Below is a small trained network, with its code and all its weights. Each question gives an input and a target symbol and asks what happens when units are switched off, that is, made to give their printed mean instead of their output.

import numpy as np


def w(rows, s, z=0):
    codes = np.array(rows[::2]) - 128.0
    scale = np.full(codes.shape[1], s)
    scale[-1] = z or s
    return codes * scale


def norm(h):
    return h / np.sqrt((h * h).mean(-1, keepdims=True) + 1e-5)


def f(y):
    return np.maximum(y, 0)


def softmax(a):
    e = np.exp(a - a.max(-1, keepdims=True))
    return e / e.sum(-1, keepdims=True)


def log_softmax(a):
    a = a - a.max(-1, keepdims=True)
    return a - np.log(np.exp(a).sum(-1, keepdims=True))


def net(x, mask):
    ids = ['ΔΛΞΦαβεζηθμπσ'.index(c) for c in x.split()]
    T = len(ids)
    res = E[ids] + P[:T]
    q, k, v = (norm(res) @ M[0].T for M in (Q, K, V))
    z = softmax(np.where(np.tri(T) > 0, q @ k.T / 3**0.5, -1e9)) @ v
    res = res + np.where(mask[0], z, O[0][:, -1]) @ O[0][:, :-1]
    y = f(norm(res) @ A[0][:, :-1].T + A[0][:, -1])
    res = res + np.where(mask[1:9], y, B[0][:, -1]) @ B[0][:, :-1]
    return log_softmax(norm(res)[-1] @ U[:, :-1].T + U[:, -1])


Q, K, V, O, A, B = {}, {}, {}, {}, {}, {}
E = w([
[62,69,108,146],'Δ',
[125,165,118,128],'Λ',
[196,163,126,47],'Ξ',
[174,190,122,78],'Φ',
[136,143,52,4],'α',
[83,111,98,75],'β',
[72,105,125,163],'ε',
[24,128,134,174],'ζ',
[124,116,39,141],'η',
[122,59,189,80],'θ',
[223,98,116,74],'μ',
[164,103,194,188],'π',
[145,163,132,124],'σ',
],0.026)
P = w([
[183,84,136,136],'0',
[104,210,118,142],'1',
[168,79,137,142],'2',
[113,222,120,143],'3',
[167,84,136,142],'4',
[123,234,117,136],'5',
[164,83,138,142],'6',
[126,241,121,136],'7',
[168,82,135,143],'8',
[125,243,122,136],'9',
[163,82,138,144],'10',
[128,249,124,136],'11',
[165,85,140,145],'12',
],0.013)
Q[0] = w([
[65,148,139,8],'h0',
[154,59,254,149],'h0',
[166,14,230,150],'h0',
],0.0077)
K[0] = w([
[84,70,167,15],'h0',
[146,239,254,152],'h0',
[172,106,211,212],'h0',
],0.01)
V[0] = w([
[101,122,255,80],'h0',
[161,126,68,187],'h0',
[91,135,3,69],'h0',
],0.0063)
O[0] = w([
[12,70,209,121,3],'h0',
[129,141,94,254,208],'h0',
[37,166,76,133,192],'h0',
],0.0056,0.0021)
A[0] = w([
[154,63,100,220,17],'n0',
[122,228,216,147,2],'n1',
[166,44,144,160,89],'n2',
[174,165,236,156,49],'n3',
[67,202,162,134,52],'n4',
[118,253,70,60,57],'n5',
[73,85,113,95,56],'n6',
[114,162,126,224,126],'n7',
],0.017,0.0063)
B[0] = w([
[157,65,173,117,181],'n0',
[193,138,6,51,155],'n1',
[159,194,141,172,200],'n2',
[2,171,71,41,167],'n3',
[195,42,215,102,169],'n4',
[12,102,140,168,254],'n5',
[175,116,81,97,154],'n6',
[99,196,102,112,216],'n7',
],0.015,0.0088)
U = w([
[133,5,121,137,138],'Δ',
[149,79,28,170,70],'Λ',
[106,186,68,207,102],'Ξ',
[129,77,193,78,112],'Φ',
[136,210,178,117,47],'α',
[69,21,167,139,99],'β',
[136,192,80,78,114],'ε',
[97,87,124,134,163],'ζ',
[120,86,145,39,114],'η',
[136,117,151,204,166],'θ',
[143,43,63,62,69],'μ',
[117,54,104,104,116],'π',
[188,137,108,108,254],'σ',
],0.021,0.0068)

Each question gives the input, a string of symbols that net reads in full, and the target symbol t.
The units are the heads (3 rows each of Q, K, V and O) and the neurons (one row each of A and B). Each row of codes is followed by its name. A weight is (code - 128) times the scale printed after its matrix; where a second scale follows, it is the last column's (O, A, B and U).
mask holds one flag per unit, heads first, then neurons. A switched-off unit (its flag False) gives its mean, the last column of its rows in O or B, instead of its output. The means were averaged over made-up inputs and are rounded, as every weight is.
A unit's drop is (log p(t) with every unit on - log p(t) with that unit switched off) / (log p(t) with every unit on - log p(t) with every unit switched off).
The circuit of an input: a set's keep is (log p(t) with only the set's units on - log p(t) with every unit switched off) / (log p(t) with every unit on - log p(t) with every unit switched off). Starting from all 9 units, units are removed one at a time, each time the one whose removal leaves the highest keep (on an exact tie, the one counted first), for as long as the keep stays at least 0.8.
units of the circuit, in order: the units of the circuit, biggest drop first
most important unit: the unit with the biggest drop
k most important neurons: the k neurons with the biggest drops, biggest first
drop of u: that unit's drop, to one decimal
input μ μ ε, target θ: 3 most important neurons	n2; n0; n5
input β α μ β μ Δ ε ζ, target β: most important unit	n4
input μ Λ θ μ, target η: units of the circuit, in order	n2; h0
input μ α θ β μ μ, target β: 3 most important neurons	n5; n2; n7
input β η ε ε μ μ ε σ Λ μ, target Ξ: 4 most important neurons	n4; n0; n5; n3
input ζ ε μ π Φ ε μ ε Φ ε, target ε: 3 most important neurons	n7; n1; n0
input ε Δ π Λ ε Δ, target ε: 4 most important neurons	n7; n5; n0; n6
input ε ε θ Ξ μ α μ μ μ θ ε ε Δ, target Δ: 2 most important neurons	n0; n5
input ε β β ε π β ε β μ β Λ μ, target β: units of the circuit, in order	n5; h0; n7
input ε μ α β μ β σ, target ε: units of the circuit, in order	n5; n3
input Λ η η Φ μ Ξ ε, target θ: 4 most important neurons	n0; n2; n5; n7
input ζ σ μ μ μ σ η Λ ε ε ε μ, target Ξ: units of the circuit, in order	n4; n5; n1
input π ζ π π μ ε, target ε: units of the circuit, in order	n7; n1; n5
input π Δ β ε, target β: units of the circuit, in order	n4
input ζ β Λ Φ, target β: 2 most important neurons	n5; n4
input Δ Φ η Ξ, target Ξ: 3 most important neurons	n5; n4; n0
input ζ π μ ζ ε Ξ σ ε θ ζ μ ε, target η: 4 most important neurons	n4; n2; n1; n7
input α θ μ β ε ε Ξ μ σ ε, target β: 4 most important neurons	n4; n2; n3; n5
input μ μ θ, target Φ: drop of n7	0.1
input β ζ μ μ Λ ζ, target β: drop of n2	0.4
input Φ μ ε θ μ Λ μ ε ζ Λ Φ η μ, target σ: units of the circuit, in order	n2
